Below are the code and all the weights of a small trained network. Each question names an input and a class and asks about switching units off, where a switched-off unit gives its printed mean instead of its output.

import numpy as np


def w(rows, s, z=0):
    codes = np.array(rows[::2]) - 128.0
    scale = np.full(codes.shape[1], s)
    scale[-1] = z or s
    return codes * scale


def f(y):
    return y / 2 * (1 + np.tanh(0.7978845608 * (y + 0.044715 * y**3)))


def log_softmax(a):
    a = a - a.max(-1, keepdims=True)
    return a - np.log(np.exp(a).sum(-1, keepdims=True))


def net(x, mask):
    res = np.array(x, float).reshape(1, 4) / 4 @ E
    y = f(res @ A[0][:, :-1].T + A[0][:, -1])
    res = res + np.where(mask, y, B[0][:, -1]) @ B[0][:, :-1]
    return log_softmax(res[-1] @ U[:, :-1].T + U[:, -1])


A, B = {}, {}
E = w([
[128,129,128],'x0',
[248,104,97],'x1',
[142,246,129],'x2',
[162,104,224],'x3',
],0.019)
A[0] = w([
[100,98,50,226],'neuron 0',
[112,184,55,146],'neuron 1',
[152,254,145,226],'neuron 2',
[38,119,185,206],'neuron 3',
[109,135,60,254],'neuron 4',
[196,136,64,174],'neuron 5',
],0.017,0.0067)
B[0] = w([
[120,167,94,200],'neuron 0',
[156,203,131,197],'neuron 1',
[168,165,203,253],'neuron 2',
[76,121,151,235],'neuron 3',
[122,249,75,194],'neuron 4',
[182,132,102,199],'neuron 5',
],0.019,0.023)
U = w([
[57,166,84,137],'0',
[93,187,146,79],'1',
[145,127,41,242],'2',
[174,158,112,1],'3',
[80,48,168,73],'4',
[105,143,186,206],'5',
[182,4,148,157],'6',
[185,104,171,121],'7',
],0.019,0.0079)

Each question gives the input, the list of numbers given to net, and the class t.
The units are the neurons (one row each of A and B). Each row of codes is followed by its name. A weight is (code - 128) times the scale printed after its matrix; where a second scale follows, it is the last column's (A, B and U).
mask holds one flag per neuron, in row order. A switched-off neuron (its flag False) gives its mean, the last column of its row in B, instead of its output. The means were averaged over made-up inputs and are rounded, as every weight is.
A unit's drop is (log p(t) with every unit on - log p(t) with that unit switched off) / (log p(t) with every unit on - log p(t) with every unit switched off).
The circuit of an input: a set's keep is (log p(t) with only the set's units on - log p(t) with every unit switched off) / (log p(t) with every unit on - log p(t) with every unit switched off). Starting from all 6 units, units are removed one at a time, each time the one whose removal leaves the highest keep (on an exact tie, the one counted first), for as long as the keep stays at least 0.8.
units of the circuit, in order: the units of the circuit, biggest drop first
most important unit: the unit with the biggest drop
top k neurons: the k neurons with the biggest drops, biggest first
drop when u is switched off: that unit's drop, to one decimal
input [-3,0,-3,-7], class 0: top 4 neurons => [neuron 4; neuron 2; neuron 0; neuron 1]
input [-5,1,-1,2], class 6: units of the circuit, in order => [neuron 4; neuron 2; neuron 1]
input [-3,8,2,4], class 7: units of the circuit, in order => [neuron 4]
input [0,-7,2,1], class 5: units of the circuit, in order => [neuron 4; neuron 0]
input [8,2,1,-6], class 3: top 2 neurons => [neuron 5; neuron 3]
input [1,1,6,-5], class 3: top 2 neurons => [neuron 3; neuron 5]
input [8,4,5,1], class 7: units of the circuit, in order => [neuron 4; neuron 2]
input [6,5,7,2], class 7: units of the circuit, in order => [neuron 2; neuron 4]
input [2,3,-3,4], class 6: top 2 neurons => [neuron 4; neuron 2]
input [7,-8,0,-6], class 0: top 2 neurons => [neuron 2; neuron 0]
input [6,-1,-6,1], class 4: units of the circuit, in order => [neuron 4; neuron 2]
input [4,-5,7,2], class 5: top 2 neurons => [neuron 2; neuron 4]
input [-3,7,8,2], class 7: top 2 neurons => [neuron 2; neuron 4]
input [4,4,-7,-1], class 2: units of the circuit, in order => [neuron 2]
input [-8,3,-3,-8], class 2: top 2 neurons => [neuron 2; neuron 5]
input [0,7,-3,8], class 6: drop when neuron 4 is switched off => 0.1
input [-8,-4,-6,1], class 4: drop when neuron 4 is switched off => 0.4
input [-2,8,0,-2], class 2: drop when neuron 2 is switched off => 0.8
input [0,-3,-1,-6], class 0: drop when neuron 2 is switched off => 0.8
input [-4,0,-8,4], class 4: most important unit => neuron 5
input [-5,-1,-3,2], class 4: top 2 neurons => [neuron 4; neuron 2]
